Here is a tiny trained network, its code and every weight. The questions are about switching its units off for an input and a class, where a switched-off unit gives its printed mean instead of its output.

import numpy as np


def w(rows, s, z=0):
    codes = np.array(rows[::2]) - 128.0
    scale = np.full(codes.shape[1], s)
    scale[-1] = z or s
    return codes * scale


def f(y):
    return np.maximum(y, 0)


def log_softmax(a):
    a = a - a.max(-1, keepdims=True)
    return a - np.log(np.exp(a).sum(-1, keepdims=True))


def net(x, mask):
    res = np.array(x, float).reshape(1, 7) / 4 @ E
    y = f(res @ A[0][:, :-1].T + A[0][:, -1])
    res = res + np.where(mask, y, B[0][:, -1]) @ B[0][:, :-1]
    return log_softmax(res[-1] @ U[:, :-1].T + U[:, -1])


A, B = {}, {}
E = w([
[129,126,128,129,129,124,131],'x0',
[67,194,229,41,90,16,170],'x1',
[202,252,59,190,60,98,193],'x2',
[128,129,129,126,127,131,126],'x3',
[129,127,128,128,127,126,130],'x4',
[191,180,181,25,51,249,68],'x5',
[14,87,17,77,9,135,125],'x6',
],0.0041)
A[0] = w([
[122,127,118,144,88,122,124,120],'n0',
[144,156,105,142,115,123,136,2],'n1',
[156,166,84,152,111,127,134,38],'n2',
[99,165,193,82,108,55,145,29],'n3',
[92,94,98,194,163,48,160,39],'n4',
[64,34,183,88,181,161,87,41],'n5',
[56,106,63,102,52,138,130,71],'n6',
[151,103,77,156,152,183,119,45],'n7',
[166,76,58,176,160,206,120,32],'n8',
[187,156,204,161,199,123,132,42],'n9',
[185,253,62,188,61,87,145,4],'n10',
[199,163,218,163,207,126,133,43],'n11',
[99,118,101,122,102,127,122,80],'n12',
[111,95,107,178,156,64,157,47],'n13',
[147,180,105,157,99,113,129,22],'n14',
[159,92,58,168,159,201,115,33],'n15',
[82,173,199,60,104,42,144,6],'n16',
[111,150,146,98,114,86,140,49],'n17',
[192,163,184,50,35,254,120,12],'n18',
[52,106,62,107,50,137,126,71],'n19',
[84,64,167,104,160,148,93,55],'n20',
[99,93,95,183,165,49,158,54],'n21',
[73,117,78,110,76,139,128,88],'n22',
],0.0086,0.00052)
B[0] = w([
[148,124,128,135,147,129,142,147],'n0',
[107,120,139,121,139,133,152,148],'n1',
[95,121,148,120,139,138,170,164],'n2',
[133,128,128,163,31,141,124,193],'n3',
[94,175,121,97,159,138,46,204],'n4',
[65,127,143,121,173,152,237,221],'n5',
[221,94,114,142,168,106,125,209],'n6',
[127,135,140,142,53,120,129,184],'n7',
[128,142,152,148,16,122,128,214],'n8',
[215,86,97,129,155,102,131,209],'n9',
[49,89,162,104,184,164,225,222],'n10',
[226,82,86,135,165,97,131,223],'n11',
[166,121,129,127,145,116,129,158],'n12',
[105,159,123,97,148,132,61,187],'n13',
[95,111,139,120,150,141,165,163],'n14',
[129,138,146,148,25,120,129,206],'n15',
[132,133,134,166,8,144,129,207],'n16',
[128,130,135,142,79,141,117,160],'n17',
[55,191,105,104,188,110,6,255],'n18',
[225,101,110,141,170,102,130,211],'n19',
[84,126,141,123,158,144,201,191],'n20',
[99,175,125,99,159,140,50,200],'n21',
[198,108,123,138,156,106,128,187],'n22',
],0.019,0.0059)
U = w([
[233,76,84,144,179,85,131,195],'0',
[69,207,112,85,169,128,27,251],'1',
[125,141,153,184,2,134,135,6],'2',
[59,101,164,106,185,165,237,59],'3',
],0.0082,0.00012)

Each question gives the input, the list of numbers given to net, and the class t.
The units are the neurons (one row each of A and B). Each row of codes is followed by its name. A weight is (code - 128) times the scale printed after its matrix; where a second scale follows, it is the last column's (A, B and U).
mask holds one flag per neuron, in row order. A switched-off neuron (its flag False) gives its mean, the last column of its row in B, instead of its output. The means were averaged over made-up inputs and are rounded, as every weight is.
A unit's drop is (log p(t) with every unit on - log p(t) with that unit switched off) / (log p(t) with every unit on - log p(t) with every unit switched off).
The circuit of an input: a set's keep is (log p(t) with only the set's units on - log p(t) with every unit switched off) / (log p(t) with every unit on - log p(t) with every unit switched off). Starting from the 12 units with the biggest drops (on a tie, the unit counted first), units are removed one at a time, each time the one whose removal leaves the highest keep (on an exact tie, the one counted first), for as long as the keep stays at least 0.8.
circuit, biggest first: the units of the circuit, biggest drop first
most important unit: the unit with the biggest drop
k most important neurons: the k neurons with the biggest drops, biggest first
drop of u: that unit's drop, to one decimal
input [2,0,-8,-7,2,0,5], class 3: most important unit : n5
input [-3,-6,8,-2,7,-8,-4], class 1: 4 most important neurons : (n4 n21 n13 n5)
input [7,-7,-8,-6,-5,6,4], class 3: 4 most important neurons : (n5 n20 n16 n3)
input [4,4,2,1,6,-6,-5], class 1: 3 most important neurons : (n4 n21 n13)
input [-5,0,3,-4,3,-4,3], class 1: 2 most important neurons : (n11 n4)
input [4,-6,-5,7,7,-5,1], class 2: 3 most important neurons : (n18 n8 n15)
input [-4,6,5,-4,2,-8,-5], class 1: 2 most important neurons : (n4 n21)
input [-1,-5,-6,8,5,-2,8], class 0: 2 most important neurons : (n19 n6)
input [-1,-8,-6,-5,-6,7,7], class 2: 3 most important neurons : (n8 n15 n7)
input [-4,2,7,-7,6,-6,-3], class 3: 3 most important neurons : (n10 n18 n14)
input [4,4,-4,5,-7,3,2], class 2: 2 most important neurons : (n16 n10)
input [-2,4,-8,2,-1,-4,-1], class 3: 2 most important neurons : (n5 n18)
input [0,4,-6,5,8,-4,-1], class 3: 4 most important neurons : (n5 n18 n20 n8)
input [1,-6,2,-6,4,-2,-4], class 2: circuit, biggest first : (n8)
input [4,-2,5,1,-5,-6,-5], class 1: drop of n21 : 0.7
input [0,-1,-2,3,-3,3,8], class 0: drop of n15 : 0.0
input [2,-5,8,-7,7,1,-7], class 3: drop of n10 : 1.9
